Below are the code and all the weights of a small trained network. Each question names an input and a class and asks about switching units off, where a switched-off unit gives its printed mean instead of its output.

import numpy as np


def w(rows, s, z=0):
    codes = np.array(rows[::2]) - 128.0
    scale = np.full(codes.shape[1], s)
    scale[-1] = z or s
    return codes * scale


def f(y):
    return np.maximum(y, 0)


def log_softmax(a):
    a = a - a.max(-1, keepdims=True)
    return a - np.log(np.exp(a).sum(-1, keepdims=True))


def net(x, mask):
    res = np.array(x, float).reshape(1, 8) / 4 @ E
    y = f(res @ A[0][:, :-1].T + A[0][:, -1])
    res = res + np.where(mask, y, B[0][:, -1]) @ B[0][:, :-1]
    return log_softmax(res[-1] @ U[:, :-1].T + U[:, -1])


A, B = {}, {}
E = w([
[197,9,75,134,79,155],'x0',
[53,158,75,122,49,80],'x1',
[137,114,175,1,137,103],'x2',
[135,110,177,152,104,45],'x3',
[56,95,161,120,150,112],'x4',
[160,155,244,156,43,176],'x5',
[154,194,89,128,60,192],'x6',
[134,103,92,185,148,171],'x7',
],0.0088)
A[0] = w([
[128,56,16,101,103,192,253],'N0',
[194,161,214,39,81,181,127],'N1',
[146,140,187,141,90,218,147],'N2',
[111,197,25,177,121,77,148],'N3',
[200,66,117,161,156,84,225],'N4',
[128,188,138,1,101,170,195],'N5',
[75,147,35,193,138,95,102],'N6',
[227,80,18,141,103,142,160],'N7',
[146,127,111,60,61,39,147],'N8',
[246,110,150,158,160,60,108],'N9',
[225,73,141,178,87,52,113],'N10',
[202,88,39,125,98,148,136],'N11',
[35,94,27,116,157,36,119],'N12',
[125,129,90,68,152,70,118],'N13',
[162,183,101,80,177,120,141],'N14',
[172,128,164,10,48,133,150],'N15',
[50,202,67,171,120,141,170],'N16',
[126,162,164,213,67,147,145],'N17',
[140,238,122,119,142,114,129],'N18',
[153,139,66,37,247,143,194],'N19',
[126,122,130,13,121,139,193],'N20',
[184,72,139,117,127,149,95],'N21',
],0.0095,0.0051)
B[0] = w([
[139,104,29,183,168,120,251],'N0',
[99,117,131,100,120,51,207],'N1',
[129,161,111,171,156,50,187],'N2',
[154,68,79,114,130,133,193],'N3',
[52,160,165,136,95,149,204],'N4',
[88,112,109,143,148,109,200],'N5',
[167,76,67,109,169,57,186],'N6',
[92,75,71,150,100,198,239],'N7',
[97,115,169,121,129,87,181],'N8',
[86,130,152,73,91,170,174],'N9',
[76,157,169,108,75,188,187],'N10',
[153,53,83,115,120,170,214],'N11',
[98,161,154,118,120,2,201],'N12',
[94,141,122,113,141,82,165],'N13',
[101,186,67,178,129,123,163],'N14',
[80,67,162,106,123,79,203],'N15',
[122,114,43,152,141,119,192],'N16',
[119,175,127,147,84,117,187],'N17',
[123,164,114,187,113,182,172],'N18',
[86,222,114,206,158,91,210],'N19',
[111,118,108,160,107,73,191],'N20',
[136,93,94,127,127,178,170],'N21',
],0.0096,0.014)
U = w([
[165,132,188,137,253,149,51],'0',
[94,78,157,76,88,174,42],'1',
[77,254,135,162,122,85,226],'2',
[121,135,54,175,125,212,149],'3',
[108,57,84,117,141,49,210],'4',
[222,144,123,102,37,148,4],'5',
],0.0093,0.0027)

Each question gives the input, the list of numbers given to net, and the class t.
The units are the neurons (one row each of A and B). Each row of codes is followed by its name. A weight is (code - 128) times the scale printed after its matrix; where a second scale follows, it is the last column's (A, B and U).
mask holds one flag per neuron, in row order. A switched-off neuron (its flag False) gives its mean, the last column of its row in B, instead of its output. The means were averaged over made-up inputs and are rounded, as every weight is.
A unit's drop is (log p(t) with every unit on - log p(t) with that unit switched off) / (log p(t) with every unit on - log p(t) with every unit switched off).
The circuit of an input: a set's keep is (log p(t) with only the set's units on - log p(t) with every unit switched off) / (log p(t) with every unit on - log p(t) with every unit switched off). Starting from the 12 units with the biggest drops (on a tie, the unit counted first), units are removed one at a time, each time the one whose removal leaves the highest keep (on an exact tie, the one counted first), for as long as the keep stays at least 0.8.
circuit, biggest first: the units of the circuit, biggest drop first
k most important neurons: the k neurons with the biggest drops, biggest first
drop when u is switched off: that unit's drop, to one decimal
input [3,2,-3,8,1,1,3,-1], class 3: circuit, biggest first -> [N12]
input [0,5,1,5,7,2,2,5], class 2: 2 most important neurons -> [N11 N0]
input [-1,-6,-7,5,3,-4,6,-4], class 3: 3 most important neurons -> [N12 N1 N15]
input [5,7,8,8,-8,6,-3,-2], class 1: circuit, biggest first -> [N10 N0]
input [-7,6,-8,-3,4,-3,5,-2], class 4: 3 most important neurons -> [N6 N3 N12]
input [0,2,-5,-1,-4,0,0,0], class 3: circuit, biggest first -> [N12 N1]
input [-7,8,0,8,-7,-3,1,-4], class 4: 2 most important neurons -> [N3 N19]
input [2,0,8,-1,4,0,-6,8], class 2: 2 most important neurons -> [N19 N11]
input [3,-8,3,-4,3,6,8,4], class 4: 2 most important neurons -> [N1 N2]
input [-2,1,-5,2,-3,2,-4,-8], class 2: 2 most important neurons -> [N11 N7]
input [-5,6,-5,8,-3,-3,3,-2], class 4: 2 most important neurons -> [N3 N6]
input [-2,0,-2,6,-7,-6,2,4], class 3: drop when N2 is switched off -> 0.2
input [-1,3,2,-3,3,5,3,4], class 2: drop when N3 is switched off -> 0.3
input [8,4,-5,6,-7,3,-2,8], class 3: drop when N20 is switched off -> 0.0
input [1,-4,3,-4,-5,-8,1,-6], class 2: circuit, biggest first -> [N19]
input [8,6,1,1,7,4,-3,7], class 3: drop when N6 is switched off -> 0.1
